Below is a small trained network, with its code and all its weights. Each question gives an input and a class and asks what happens when units are switched off, that is, made to give their printed mean instead of their output.

import numpy as np


def w(rows, s, z=0):
    codes = np.array(rows[::2]) - 128.0
    scale = np.full(codes.shape[1], s)
    scale[-1] = z or s
    return codes * scale


def norm(h):
    return h / np.sqrt((h * h).mean(-1, keepdims=True) + 1e-5)


def f(y):
    return np.maximum(y, 0)


def log_softmax(a):
    a = a - a.max(-1, keepdims=True)
    return a - np.log(np.exp(a).sum(-1, keepdims=True))


def net(x, mask):
    res = np.array(x, float).reshape(1, 4) / 4 @ E
    u = 0
    for l in range(4):
        y = f(norm(res) @ A[l][:, :-1].T + A[l][:, -1])
        res = res + np.where(mask[u : u + 5], y, B[l][:, -1]) @ B[l][:, :-1]
        u += 5
    return log_softmax(norm(res)[-1] @ U[:, :-1].T + U[:, -1])


A, B = {}, {}
E = w([
[60,128,61,160,143,119,213,180],'x0',
[110,80,124,120,163,112,118,89],'x1',
[129,218,248,145,254,136,145,138],'x2',
[160,56,185,99,62,172,250,104],'x3',
],0.0087)
A[0] = w([
[154,130,225,153,164,158,96,126,117],'0.n1',
[99,106,201,131,175,82,133,238,124],'0.n2',
[110,58,164,96,65,163,21,186,138],'0.n3',
[1,177,192,146,175,177,166,130,4],'0.n4',
[200,153,104,92,101,176,77,51,166],'0.n5',
],0.008,0.0035)
B[0] = w([
[118,122,158,88,91,2,194,204,234],'0.n1',
[120,120,54,114,94,149,61,29,209],'0.n2',
[105,199,86,220,227,147,196,71,245],'0.n3',
[172,134,83,169,142,206,121,43,213],'0.n4',
[84,167,129,153,151,195,113,59,255],'0.n5',
],0.0088,0.0048)
A[1] = w([
[115,141,53,121,108,56,66,207,93],'1.n1',
[155,149,169,99,161,187,185,103,4],'1.n2',
[89,130,156,88,120,168,94,152,52],'1.n3',
[123,125,16,148,217,161,76,123,74],'1.n4',
[138,71,167,95,129,247,255,102,143],'1.n5',
],0.0078,0.0026)
B[1] = w([
[57,30,204,82,190,157,171,98,180],'1.n1',
[107,77,143,95,130,254,142,178,171],'1.n2',
[196,126,94,92,133,84,169,102,128],'1.n3',
[124,202,132,149,119,89,197,96,254],'1.n4',
[192,72,77,161,87,147,24,179,253],'1.n5',
],0.0085,0.0077)
A[2] = w([
[85,49,117,155,195,210,102,67,182],'2.n1',
[182,9,129,54,91,108,170,242,139],'2.n2',
[255,36,232,103,69,158,130,87,123],'2.n3',
[165,83,210,80,111,97,151,181,3],'2.n4',
[113,187,156,89,184,106,99,107,196],'2.n5',
],0.0064,0.0032)
B[2] = w([
[161,203,127,177,28,216,128,239,254],'2.n1',
[143,167,55,92,148,105,96,109,233],'2.n2',
[2,121,193,180,172,131,239,79,246],'2.n3',
[74,159,135,152,156,122,195,155,153],'2.n4',
[161,99,115,80,58,65,105,82,220],'2.n5',
],0.0093,0.0056)
A[3] = w([
[180,87,168,79,92,49,93,131,58],'3.n1',
[192,85,71,121,139,94,114,165,2],'3.n2',
[125,109,2,154,98,78,164,157,47],'3.n3',
[59,89,146,129,90,69,196,173,93],'3.n4',
[117,87,159,22,183,117,38,125,99],'3.n5',
],0.0097,0.0017)
B[3] = w([
[251,137,188,106,106,149,33,201,147],'3.n1',
[162,79,84,121,119,76,90,149,147],'3.n2',
[125,112,181,91,158,113,116,139,255],'3.n3',
[87,124,166,64,224,82,156,157,199],'3.n4',
[170,128,197,92,63,105,120,140,144],'3.n5',
],0.014,0.0077)
U = w([
[100,253,67,192,141,74,114,28,164],'0',
[38,132,183,91,211,74,187,123,208],'1',
[165,81,116,219,59,240,127,125,168],'2',
[155,11,94,88,117,61,92,189,5],'3',
[225,163,194,96,105,41,51,122,39],'4',
],0.013,0.003)

Each question gives the input, the list of numbers given to net, and the class t.
The units are the neurons (one row each of A and B). Each row of codes is followed by its name. A weight is (code - 128) times the scale printed after its matrix; where a second scale follows, it is the last column's (A, B and U).
mask holds one flag per neuron, layer by layer. A switched-off neuron (its flag False) gives its mean, the last column of its row in B, instead of its output. The means were averaged over made-up inputs and are rounded, as every weight is.
A unit's drop is (log p(t) with every unit on - log p(t) with that unit switched off) / (log p(t) with every unit on - log p(t) with every unit switched off).
The circuit of an input: a set's keep is (log p(t) with only the set's units on - log p(t) with every unit switched off) / (log p(t) with every unit on - log p(t) with every unit switched off). Starting from the 12 units with the biggest drops (on a tie, the unit counted first), units are removed one at a time, each time the one whose removal leaves the highest keep (on an exact tie, the one counted first), for as long as the keep stays at least 0.8.
units of the circuit, in order: the units of the circuit, biggest drop first
most important unit: the unit with the biggest drop
top k neurons: the k neurons with the biggest drops, biggest first
top k neurons in layer l: the k neurons of layer l with the biggest drops, biggest first
drop of u: that unit's drop, to one decimal
input [3,-3,-5,6], class 3: most important unit => 1.n5
input [-4,-7,2,1], class 1: top 3 neurons => [0.n1; 1.n4; 2.n4]
input [3,-5,8,0], class 0: top 4 neurons => [0.n4; 0.n2; 1.n5; 1.n1]
input [0,3,7,-7], class 4: top 4 neurons => [0.n3; 0.n1; 2.n3; 2.n5]
input [3,-3,0,8], class 3: top 2 neurons => [1.n5; 0.n5]
input [-2,-5,4,0], class 4: top 4 neurons => [1.n5; 0.n1; 0.n2; 1.n1]
input [7,-6,1,5], class 2: top 2 neurons => [0.n1; 0.n4]
input [7,5,3,1], class 2: units of the circuit, in order => [0.n4; 2.n1]
input [-8,0,1,5], class 1: top 2 neurons => [2.n3; 0.n1]
input [-7,-4,0,2], class 2: top 2 neurons in layer 1 => [1.n2; 1.n4]
input [-1,1,-7,-3], class 0: top 2 neurons => [0.n1; 0.n3]
input [1,3,-6,8], class 3: top 3 neurons in layer 1 => [1.n5; 1.n2; 1.n1]
input [-1,2,0,-2], class 0: top 2 neurons => [2.n3; 3.n4]
input [2,0,0,-8], class 1: units of the circuit, in order => [1.n1]
input [1,-4,-4,-2], class 1: top 2 neurons => [0.n4; 0.n2]
input [7,-6,2,3], class 2: top 2 neurons => [0.n4; 0.n1]
input [8,-4,-8,2], class 3: top 2 neurons in layer 2 => [2.n3; 2.n2]
input [4,7,-1,5], class 3: top 2 neurons => [1.n5; 0.n5]
input [-7,-7,-1,0], class 0: top 2 neurons => [1.n5; 1.n1]
input [6,4,2,-6], class 0: units of the circuit, in order => [3.n4]
input [-2,3,6,0], class 4: top 2 neurons => [1.n5; 0.n2]
input [2,0,8,-2], class 0: top 2 neurons => [0.n4; 0.n2]
input [-3,6,4,-4], class 4: drop of 1.n2 => 0.0
input [1,6,3,-6], class 0: top 2 neurons in layer 1 => [1.n4; 1.n5]
input [3,-7,-6,0], class 1: drop of 1.n5 => 1.1
input [2,5,-6,-7], class 1: drop of 1.n1 => 0.3
input [3,7,-5,0], class 1: units of the circuit, in order => [1.n5]
input [-8,7,-6,-3], class 0: drop of 0.n3 => 0.1
input [0,3,-4,-1], class 0: top 2 neurons in layer 0 => [0.n1; 0.n3]
